[[150 111 117 144 126]
 [145 129 136 140 123]
 [133 125 129 140 134]
 [126 129 127 135 130]
 [139 125 134 132 130]]
->
[[129 136]
 [125 129]]

[[157 137 103]
 [135 125 137]
 [140 123 150]]
->
[[125 137]
 [123 150]]

[[144 125 127 132]
 [119 133 144 125]
 [114 110 131 134]
 [124 130 114 117]
 [103 141 114 147]]
->
[[133 144]
 [110 131]]

[[129 131 114]
 [114 152 140]
 [130 147 150]
 [131 131 132]]
->
[[152 140]
 [147 150]]

[[135 130 122 137 152]
 [130 123 145 121 120]
 [126 133 117 133 126]]
->
[[123 145]
 [133 117]]

[[128 130 129 130]
 [131 152 123 147]
 [128 130 129 130]]
->
[[152 123]
 [130 129]]

[[129 137 156 143 128]
 [128 122 156 115 155]
 [120 139 156 106 126]
 [129 126 156 126 155]
 [132 119 156 143  98]]
->
[[122 156]
 [139 156]]
---
[[128 142 127 104]
 [137 123 130 131]
 [133 123 124 119]]
->
[104 130 123]

[[127 135 111 102 122]
 [129 147 124 111 127]]
->
[122 111]

[[120 126 135 116 126]
 [133 147 120 128 143]
 [148 150 121 128 157]
 [129 133 134 111 136]]
->
[126 128 121 133]

[[144 123 118 131]
 [137 123 117 151]
 [132 125 131 136]
 [119 123 135 131]
 [128 126 143 116]]
->
[131 117 125 119]

[[151 130 115]
 [125 127 131]]
->
[115 127]

[[120 110 149]
 [120 110 149]
 [120 109 107]
 [120 108 148]
 [121 107 148]]
->
[149 110 120]

[[136 104 114 132 128]
 [127 117 104 138 122]]
->
[128 138]
---
[[148 146 131 140 145 130 119 121 142 129 113 138 132]
 [106 114 121 129 119 136 125 119 127 126 134 142 107]
 [109 116 122 130 123 134 121 118 129 120 130 139 107]]
->
[[148 146 131 140 145 130 119 121 142 129 113 138 132]
 [109 116 122 130 123 134 121 118 129 120 130 139 107]]

[[137 156 126 137 123]
 [124 132 123 130 124]
 [135 141 124 129 136]
 [139 145 125 130 141]
 [126 134 143 111 121]
 [120 133 125 123 120]
 [125 128 135 120 127]
 [126 133 153 105 117]
 [120 129 133 121 115]
 [123 111 157 120 107]
 [126 112 146 133 117]
 [118 127 143 116 107]]
->
[[137 156 126 137 123]
 [135 141 124 129 136]
 [126 134 143 111 121]
 [125 128 135 120 127]
 [120 129 133 121 115]
 [126 112 146 133 117]]

[[131 125 131 128 118 125]
 [142 128 125 142 118 112]
 [109 124 142 128 124 153]]
->
[[131 125 131 128 118 125]
 [109 124 142 128 124 153]]

[[125 134 124 139 122 124 147 150 121 128 133 126]
 [125 125 145 129 141 133 147 114 136 131 122 119]]
->
[[125 134 124 139 122 124 147 150 121 128 133 126]]

[[153 119 119 120 119 121 156 117]
 [133 128 130 130 131 131 135 127]
 [122 122 134 135 136 135 123 124]
 [127 126 127 128 127 128 127 127]
 [121 121 134 136 136 136 123 123]
 [125 124 132 132 133 133 126 125]
 [134 126 130 130 129 129 134 124]
 [128 112 131 134 133 134 132 115]
 [120 140 128 126 127 126 117 139]
 [113 142 129 127 128 127 110 142]
 [134 133 125 124 123 124 133 131]]
->
[[153 119 119 120 119 121 156 117]
 [122 122 134 135 136 135 123 124]
 [121 121 134 136 136 136 123 123]
 [134 126 130 130 129 129 134 124]
 [120 140 128 126 127 126 117 139]
 [134 133 125 124 123 124 133 131]]

[[143 115 111 107 146]
 [100 152 150 144 108]
 [146 108 110 109 147]]
->
[[143 115 111 107 146]
 [146 108 110 109 147]]

[[130 125 130]
 [104 133 110]
 [119 130 120]
 [125 134 127]
 [117 135 121]
 [120 123 120]
 [103 133 108]
 [154 121 148]
 [148 119 142]]
->
[[130 125 130]
 [119 130 120]
 [117 135 121]
 [103 133 108]
 [148 119 142]]
